Below are the code and all the weights of a small trained network. Each question names an input and a class and asks about switching units off, where a switched-off unit gives its printed mean instead of its output.

import numpy as np


def w(rows, s, z=0):
    codes = np.array(rows[::2]) - 128.0
    scale = np.full(codes.shape[1], s)
    scale[-1] = z or s
    return codes * scale


def norm(h):
    return h / np.sqrt((h * h).mean(-1, keepdims=True) + 1e-5)


def f(y):
    return y / 2 * (1 + np.tanh(0.7978845608 * (y + 0.044715 * y**3)))


def log_softmax(a):
    a = a - a.max(-1, keepdims=True)
    return a - np.log(np.exp(a).sum(-1, keepdims=True))


def net(x, mask):
    res = np.array(x, float).reshape(1, 7) / 4 @ E
    u = 0
    for l in range(2):
        y = f(norm(res) @ A[l][:, :-1].T + A[l][:, -1])
        res = res + np.where(mask[u : u + 11], y, B[l][:, -1]) @ B[l][:, :-1]
        u += 11
    return log_softmax(norm(res)[-1] @ U[:, :-1].T + U[:, -1])


A, B = {}, {}
E = w([
[113,95,131,152],'x0',
[137,108,120,140],'x1',
[112,235,35,254],'x2',
[21,151,181,98],'x3',
[62,126,4,16],'x4',
[130,137,130,124],'x5',
[80,22,128,222],'x6',
],0.0059)
A[0] = w([
[91,46,118,195,193],'0.n1',
[83,157,69,125,120],'0.n2',
[78,111,38,70,26],'0.n3',
[123,173,70,178,4],'0.n4',
[152,90,189,78,143],'0.n5',
[12,200,160,143,102],'0.n6',
[135,132,167,63,143],'0.n7',
[145,149,86,179,109],'0.n8',
[107,164,89,166,1],'0.n9',
[89,69,159,108,123],'0.n10',
[151,217,121,64,194],'0.n11',
],0.012,0.0056)
B[0] = w([
[102,221,137,17,254],'0.n1',
[144,142,90,200,174],'0.n2',
[2,178,221,165,172],'0.n3',
[200,167,78,215,154],'0.n4',
[159,107,76,238,195],'0.n5',
[252,107,59,110,198],'0.n6',
[169,101,74,152,175],'0.n7',
[182,55,78,67,175],'0.n8',
[145,85,85,207,132],'0.n9',
[209,119,120,91,173],'0.n10',
[74,50,106,194,230],'0.n11',
],0.01,0.0061)
A[1] = w([
[211,90,165,207,180],'1.n1',
[170,77,59,160,125],'1.n2',
[90,201,243,160,78],'1.n3',
[134,42,145,96,18],'1.n4',
[155,30,160,67,60],'1.n5',
[119,11,142,114,3],'1.n6',
[127,39,161,109,57],'1.n7',
[81,19,98,229,43],'1.n8',
[182,150,179,54,138],'1.n9',
[102,88,18,130,187],'1.n10',
[109,255,63,199,122],'1.n11',
],0.0093,0.0059)
B[1] = w([
[68,166,163,107,239],'1.n1',
[188,116,98,74,222],'1.n2',
[49,111,127,119,144],'1.n3',
[250,26,56,150,121],'1.n4',
[183,79,43,144,143],'1.n5',
[223,32,44,134,130],'1.n6',
[198,5,32,180,127],'1.n7',
[138,176,88,40,190],'1.n8',
[125,150,117,80,179],'1.n9',
[61,168,183,64,255],'1.n10',
[167,16,149,116,225],'1.n11',
],0.011,0.0066)
U = w([
[143,165,128,103,204],'0',
[238,30,17,254,150],'1',
[128,160,146,84,138],'2',
[175,182,137,62,88],'3',
[11,113,242,235,112],'4',
[111,134,152,22,2],'5',
],0.0083,0.0068)

Each question gives the input, the list of numbers given to net, and the class t.
The units are the neurons (one row each of A and B). Each row of codes is followed by its name. A weight is (code - 128) times the scale printed after its matrix; where a second scale follows, it is the last column's (A, B and U).
mask holds one flag per neuron, layer by layer. A switched-off neuron (its flag False) gives its mean, the last column of its row in B, instead of its output. The means were averaged over made-up inputs and are rounded, as every weight is.
A unit's drop is (log p(t) with every unit on - log p(t) with that unit switched off) / (log p(t) with every unit on - log p(t) with every unit switched off).
The circuit of an input: a set's keep is (log p(t) with only the set's units on - log p(t) with every unit switched off) / (log p(t) with every unit on - log p(t) with every unit switched off). Starting from the 12 units with the biggest drops (on a tie, the unit counted first), units are removed one at a time, each time the one whose removal leaves the highest keep (on an exact tie, the one counted first), for as long as the keep stays at least 0.8.
circuit, biggest first: the units of the circuit, biggest drop first
k most important neurons: the k neurons with the biggest drops, biggest first
top k neurons in layer l: the k neurons of layer l with the biggest drops, biggest first
drop of u: that unit's drop, to one decimal
input [0,-2,8,2,-5,-5,-1], class 1: circuit, biggest first : [1.n11]
input [-4,3,-6,-5,5,-7,-2], class 1: top 4 neurons in layer 1 : [1.n6; 1.n7; 1.n4; 1.n5]
input [0,3,6,5,0,-3,-1], class 1: top 2 neurons in layer 0 : [0.n4; 0.n2]
input [-5,-5,4,8,-2,7,7], class 3: circuit, biggest first : [0.n6; 0.n11]
input [5,6,-7,-6,6,3,-4], class 1: circuit, biggest first : [0.n1; 1.n5]
input [1,7,-8,-2,-5,6,7], class 1: top 2 neurons in layer 0 : [0.n5; 0.n6]
input [-5,3,-4,0,8,-7,6], class 4: circuit, biggest first : [0.n3; 1.n2]
input [8,-7,-8,6,7,5,7], class 1: circuit, biggest first : [1.n7; 1.n6]
input [2,3,5,8,2,2,5], class 3: circuit, biggest first : [0.n6; 0.n1]
input [0,2,-6,-6,2,8,-5], class 1: top 2 neurons in layer 0 : [0.n1; 0.n11]
input [0,-2,-5,8,-6,0,5], class 3: 2 most important neurons : [0.n11; 0.n10]
input [6,4,-7,0,-6,-6,-2], class 1: 2 most important neurons : [1.n10; 0.n3]
input [-1,7,8,6,-7,-6,-8], class 1: 2 most important neurons : [1.n11; 0.n6]
input [-1,2,5,-8,-7,-7,3], class 3: most important neuron : [0.n8]
input [0,-4,-2,3,-6,2,1], class 4: top 2 neurons in layer 1 : [1.n8; 1.n2]
input [5,6,-5,-3,-8,6,-1], class 4: top 2 neurons in layer 1 : [1.n1; 1.n8]
input [4,-5,8,5,-5,-3,0], class 1: 2 most important neurons : [1.n11; 1.n8]
input [-7,1,1,2,-5,0,7], class 2: top 2 neurons in layer 0 : [0.n1; 0.n11]
input [7,-6,2,0,1,-8,8], class 5: drop of 1.n11 : -0.1
input [-1,7,4,-5,-1,3,8], class 5: drop of 0.n11 : 0.0
input [-2,-1,2,1,6,7,-5], class 4: most important neuron : [0.n3]
